Below is a small trained network, with its code and all its weights. Each question gives an input and a class and asks what happens when units are switched off, that is, made to give their printed mean instead of their output.

import numpy as np


def w(rows, s, z=0):
    codes = np.array(rows[::2]) - 128.0
    scale = np.full(codes.shape[1], s)
    scale[-1] = z or s
    return codes * scale


def f(y):
    return np.maximum(y, 0)


def log_softmax(a):
    a = a - a.max(-1, keepdims=True)
    return a - np.log(np.exp(a).sum(-1, keepdims=True))


def net(x, mask):
    res = np.array(x, float).reshape(1, 8) / 4 @ E
    y = f(res @ A[0][:, :-1].T + A[0][:, -1])
    res = res + np.where(mask, y, B[0][:, -1]) @ B[0][:, :-1]
    return log_softmax(res[-1] @ U[:, :-1].T + U[:, -1])


A, B = {}, {}
E = w([
[128,130,130,128],'x0',
[129,121,131,123],'x1',
[126,129,128,128],'x2',
[184,122,254,143],'x3',
[215,115,84,75],'x4',
[100,214,156,61],'x5',
[128,125,130,124],'x6',
[128,130,127,130],'x7',
],0.011)
A[0] = w([
[122,66,97,212,179],'N0',
[75,152,147,51,175],'N1',
[202,75,108,144,108],'N2',
[113,44,100,229,167],'N3',
[189,146,89,82,76],'N4',
[68,164,123,95,152],'N5',
[156,209,154,68,165],'N6',
[208,76,137,140,115],'N7',
[129,98,37,124,20],'N8',
[133,132,39,143,215],'N9',
[124,101,80,116,65],'N10',
[63,101,176,197,207],'N11',
[241,114,164,135,150],'N12',
[175,126,95,38,170],'N13',
[22,170,75,80,153],'N14',
[63,175,92,148,161],'N15',
[60,84,190,198,18],'N16',
[137,130,250,120,26],'N17',
[218,126,126,182,120],'N18',
[170,184,143,101,186],'N19',
[150,149,249,127,164],'N20',
[3,170,93,117,154],'N21',
[137,119,74,101,118],'N22',
[68,125,118,127,163],'N23',
[141,178,194,159,1],'N24',
[242,102,154,144,113],'N25',
[65,117,149,254,165],'N26',
[126,104,216,105,85],'N27',
[127,100,81,117,55],'N28',
[174,41,170,145,107],'N29',
],0.0084,0.006)
B[0] = w([
[171,200,87,99,226],'N0',
[84,91,144,154,209],'N1',
[127,89,172,157,191],'N2',
[152,250,79,41,238],'N3',
[126,157,63,53,172],'N4',
[110,74,174,176,190],'N5',
[107,165,50,58,220],'N6',
[108,94,179,189,197],'N7',
[240,233,150,164,168],'N8',
[93,107,64,122,235],'N9',
[202,221,144,136,150],'N10',
[95,137,69,53,234],'N11',
[131,123,190,200,230],'N12',
[201,178,101,128,218],'N13',
[106,59,157,151,234],'N14',
[90,117,190,158,200],'N15',
[231,255,161,173,173],'N16',
[109,171,44,22,201],'N17',
[108,57,182,193,188],'N18',
[89,112,113,120,203],'N19',
[167,210,124,117,255],'N20',
[95,49,172,155,229],'N21',
[147,189,97,59,172],'N22',
[122,102,172,122,178],'N23',
[40,78,11,41,155],'N24',
[109,99,180,192,214],'N25',
[130,177,55,76,227],'N26',
[130,190,33,93,186],'N27',
[219,183,190,180,147],'N28',
[107,113,170,138,201],'N29',
],0.0066,0.0077)
U = w([
[98,109,51,113,3],'0',
[212,152,127,142,227],'1',
[111,5,217,196,193],'2',
],0.015,0.0017)

Each question gives the input, the list of numbers given to net, and the class t.
The units are the neurons (one row each of A and B). Each row of codes is followed by its name. A weight is (code - 128) times the scale printed after its matrix; where a second scale follows, it is the last column's (A, B and U).
mask holds one flag per neuron, in row order. A switched-off neuron (its flag False) gives its mean, the last column of its row in B, instead of its output. The means were averaged over made-up inputs and are rounded, as every weight is.
A unit's drop is (log p(t) with every unit on - log p(t) with that unit switched off) / (log p(t) with every unit on - log p(t) with every unit switched off).
The circuit of an input: a set's keep is (log p(t) with only the set's units on - log p(t) with every unit switched off) / (log p(t) with every unit on - log p(t) with every unit switched off). Starting from the 12 units with the biggest drops (on a tie, the unit counted first), units are removed one at a time, each time the one whose removal leaves the highest keep (on an exact tie, the one counted first), for as long as the keep stays at least 0.8.
circuit, biggest first: the units of the circuit, biggest drop first
unit that matters most: the unit with the biggest drop
k most important neurons: the k neurons with the biggest drops, biggest first
drop of u: that unit's drop, to one decimal
input [3,-1,-2,8,-4,2,-4,-7], class 0: unit that matters most : N24
input [2,-8,-3,3,-6,2,5,-6], class 0: circuit, biggest first : N11, N24
input [8,1,-3,-7,3,-4,6,-5], class 1: circuit, biggest first : N8, N28
input [0,2,4,6,-7,-1,7,5], class 1: 2 most important neurons : N16, N20
input [-1,0,-3,7,-5,5,-7,-2], class 0: circuit, biggest first : N24, N17
input [8,-2,-4,3,-8,2,1,7], class 0: 2 most important neurons : N11, N24
input [-6,-3,2,4,1,0,4,3], class 2: 3 most important neurons : N3, N0, N26
input [-8,1,7,4,-5,1,-5,0], class 0: 2 most important neurons : N11, N24
input [-7,3,7,-4,1,-2,-1,5], class 1: 2 most important neurons : N8, N11
input [-7,5,2,7,-7,2,-6,6], class 0: 3 most important neurons : N24, N17, N11
input [8,-6,-4,2,6,0,0,3], class 2: drop of N14 : -0.1
input [2,0,-4,-6,-5,1,3,5], class 2: drop of N21 : 0.2
input [6,0,-1,7,7,-1,3,-3], class 2: drop of N25 : 0.1
input [-6,-5,-6,6,-8,-6,0,3], class 1: circuit, biggest first : N16
